Here is a tiny trained network, its code and every weight. The questions are about switching its units off for an input and a target symbol, where a switched-off unit gives its printed mean instead of its output.

import numpy as np


def w(rows, s, z=0):
    codes = np.array(rows[::2]) - 128.0
    scale = np.full(codes.shape[1], s)
    scale[-1] = z or s
    return codes * scale


def f(y):
    return np.maximum(y, 0)


def softmax(a):
    e = np.exp(a - a.max(-1, keepdims=True))
    return e / e.sum(-1, keepdims=True)


def log_softmax(a):
    a = a - a.max(-1, keepdims=True)
    return a - np.log(np.exp(a).sum(-1, keepdims=True))


def net(x, mask):
    ids = ['ΓΔΘΞΠΣΦΨΩαβεηλμτ'.index(c) for c in x.split()]
    T = len(ids)
    res = E[ids] + P[:T]
    q, k, v = (res @ M[0].T for M in (Q, K, V))
    z = softmax(np.where(np.tri(T) > 0, q @ k.T / 3**0.5, -1e9)) @ v
    res = res + np.where(mask[0], z, O[0][:, -1]) @ O[0][:, :-1]
    y = f(res @ A[0][:, :-1].T + A[0][:, -1])
    res = res + np.where(mask[1:13], y, B[0][:, -1]) @ B[0][:, :-1]
    return log_softmax(res[-1] @ U[:, :-1].T + U[:, -1])


Q, K, V, O, A, B = {}, {}, {}, {}, {}, {}
E = w([
[77,94,91,114],'Γ',
[43,141,203,91],'Δ',
[120,8,177,174],'Θ',
[164,131,122,200],'Ξ',
[87,32,61,203],'Π',
[95,102,142,160],'Σ',
[148,122,88,153],'Φ',
[77,178,144,122],'Ψ',
[226,58,196,178],'Ω',
[118,126,145,78],'α',
[103,124,33,163],'β',
[112,103,150,92],'ε',
[98,106,143,196],'η',
[151,137,156,116],'λ',
[142,163,69,119],'μ',
[164,178,168,115],'τ',
],0.016)
P = w([
[194,44,89,27],'0',
[99,146,89,179],'1',
[177,67,116,68],'2',
[96,170,98,205],'3',
[166,67,142,86],'4',
[95,187,106,228],'5',
[157,63,154,92],'6',
[94,200,104,242],'7',
[153,60,161,97],'8',
[95,209,105,255],'9',
[152,55,164,102],'10',
[90,217,105,251],'11',
[145,61,161,96],'12',
],0.0077)
Q[0] = w([
[222,105,120,45],'H0',
[97,115,198,174],'H0',
[121,117,193,1],'H0',
],0.0089)
K[0] = w([
[97,254,86,49],'H0',
[113,94,155,131],'H0',
[91,165,155,5],'H0',
],0.0097)
V[0] = w([
[42,220,64,60],'H0',
[156,131,52,182],'H0',
[226,255,160,112],'H0',
],0.0062)
O[0] = w([
[53,178,17,16,29],'H0',
[175,105,11,224,254],'H0',
[246,245,93,3,14],'H0',
],0.0065,0.0021)
A[0] = w([
[158,125,50,161,171],'N0',
[78,174,145,35,103],'N1',
[150,73,200,189,104],'N2',
[132,164,105,172,83],'N3',
[86,163,178,130,93],'N4',
[151,106,9,131,152],'N5',
[156,176,177,156,235],'N6',
[183,73,84,133,100],'N7',
[107,144,132,228,254],'N8',
[157,35,99,113,178],'N9',
[31,240,92,197,63],'N10',
[229,104,165,96,254],'N11',
],0.011,0.0061)
B[0] = w([
[75,189,160,117,204],'N0',
[59,173,91,128,143],'N1',
[210,106,68,124,184],'N2',
[19,97,174,156,152],'N3',
[114,163,187,206,141],'N4',
[99,216,204,117,202],'N5',
[171,214,114,80,176],'N6',
[172,150,185,210,168],'N7',
[109,156,30,125,253],'N8',
[124,70,198,181,188],'N9',
[99,1,91,73,178],'N10',
[159,114,137,18,182],'N11',
],0.009,0.013)
U = w([
[57,20,216,149,138],'Γ',
[29,103,227,105,57],'Δ',
[155,17,142,142,89],'Θ',
[249,200,79,162,75],'Ξ',
[121,76,110,224,80],'Π',
[149,53,115,131,108],'Σ',
[178,149,243,177,229],'Φ',
[95,182,44,73,210],'Ψ',
[212,84,157,113,105],'Ω',
[85,37,96,15,87],'α',
[88,227,167,255,2],'β',
[89,1,163,66,142],'ε',
[194,82,73,172,99],'η',
[158,84,147,40,177],'λ',
[162,235,202,93,90],'μ',
[181,173,88,20,34],'τ',
],0.0086,0.0082)

Each question gives the input, a string of symbols that net reads in full, and the target symbol t.
The units are the heads (3 rows each of Q, K, V and O) and the neurons (one row each of A and B). Each row of codes is followed by its name. A weight is (code - 128) times the scale printed after its matrix; where a second scale follows, it is the last column's (O, A, B and U).
mask holds one flag per unit, heads first, then neurons. A switched-off unit (its flag False) gives its mean, the last column of its rows in O or B, instead of its output. The means were averaged over made-up inputs and are rounded, as every weight is.
A unit's drop is (log p(t) with every unit on - log p(t) with that unit switched off) / (log p(t) with every unit on - log p(t) with every unit switched off).
The circuit of an input: a set's keep is (log p(t) with only the set's units on - log p(t) with every unit switched off) / (log p(t) with every unit on - log p(t) with every unit switched off). Starting from the 12 units with the biggest drops (on a tie, the unit counted first), units are removed one at a time, each time the one whose removal leaves the highest keep (on an exact tie, the one counted first), for as long as the keep stays at least 0.8.
circuit, biggest first: the units of the circuit, biggest drop first
unit that matters most: the unit with the biggest drop
k most important neurons: the k neurons with the biggest drops, biggest first
input Ψ μ Φ Σ μ Δ Σ Σ, target Ψ: circuit, biggest first -> [N8]
input Φ Φ Φ Φ, target β: circuit, biggest first -> [N11, N5, N0]
input Ω Φ Φ Ω, target Ξ: circuit, biggest first -> [N2, N6, H0]
input Δ η Φ Θ, target η: circuit, biggest first -> [N2, H0, N8]
input β Φ Γ Φ μ μ Ω Σ Φ α ε Δ, target Ξ: circuit, biggest first -> [H0, N2, N6, N8]
input μ μ Φ Ξ, target Ψ: circuit, biggest first -> [N8, N9]
input Φ Ω μ λ ε μ Δ λ λ, target λ: circuit, biggest first -> [N11, N8, H0, N7]
input Δ Ω Ψ Φ α μ Φ Ψ α ε η, target η: circuit, biggest first -> [N2, N5, H0]
input Φ λ Γ τ Ψ Δ μ λ μ Φ μ Φ, target Ψ: circuit, biggest first -> [N9, N8]
input Φ μ Ψ Φ τ Ω Φ Φ λ, target λ: circuit, biggest first -> [N11, N8, H0]
input Φ Φ Φ μ μ Ω Φ Π Ψ μ μ, target μ: circuit, biggest first -> [H0, N5, N10, N8]
input Ψ λ Φ μ Ψ μ Φ β λ Φ μ Φ, target Ψ: 3 most important neurons -> [N10, N8, N9]
input Ψ λ Φ, target Φ: 2 most important neurons -> [N8, N10]
input Φ Δ Φ Φ Φ Φ Ω Φ Π, target Π: unit that matters most -> H0
input Ψ μ Γ Φ Ω Γ, target Ξ: 2 most important neurons -> [N2, N10]
input Δ μ Φ Φ Ω Φ, target Ξ: 3 most important neurons -> [N2, N6, N10]
input Φ η λ Φ, target β: 4 most important neurons -> [N11, N5, N0, N3]
input Φ Ψ Ψ λ Δ Ξ Ψ Ψ Φ Φ Π Σ, target Π: 2 most important neurons -> [N11, N3]
input Δ Φ Ξ, target Ξ: 2 most important neurons -> [N10, N2]
input μ Φ μ Φ Θ μ Φ μ τ, target τ: unit that matters most -> N11
input Ψ Φ Φ μ Φ Φ Δ Φ Ψ Φ Φ Δ, target Ψ: 3 most important neurons -> [N9, N6, N8]
input μ Φ λ Φ Σ Ψ Φ τ Θ, target Θ: 4 most important neurons -> [N2, N9, N5, N0]
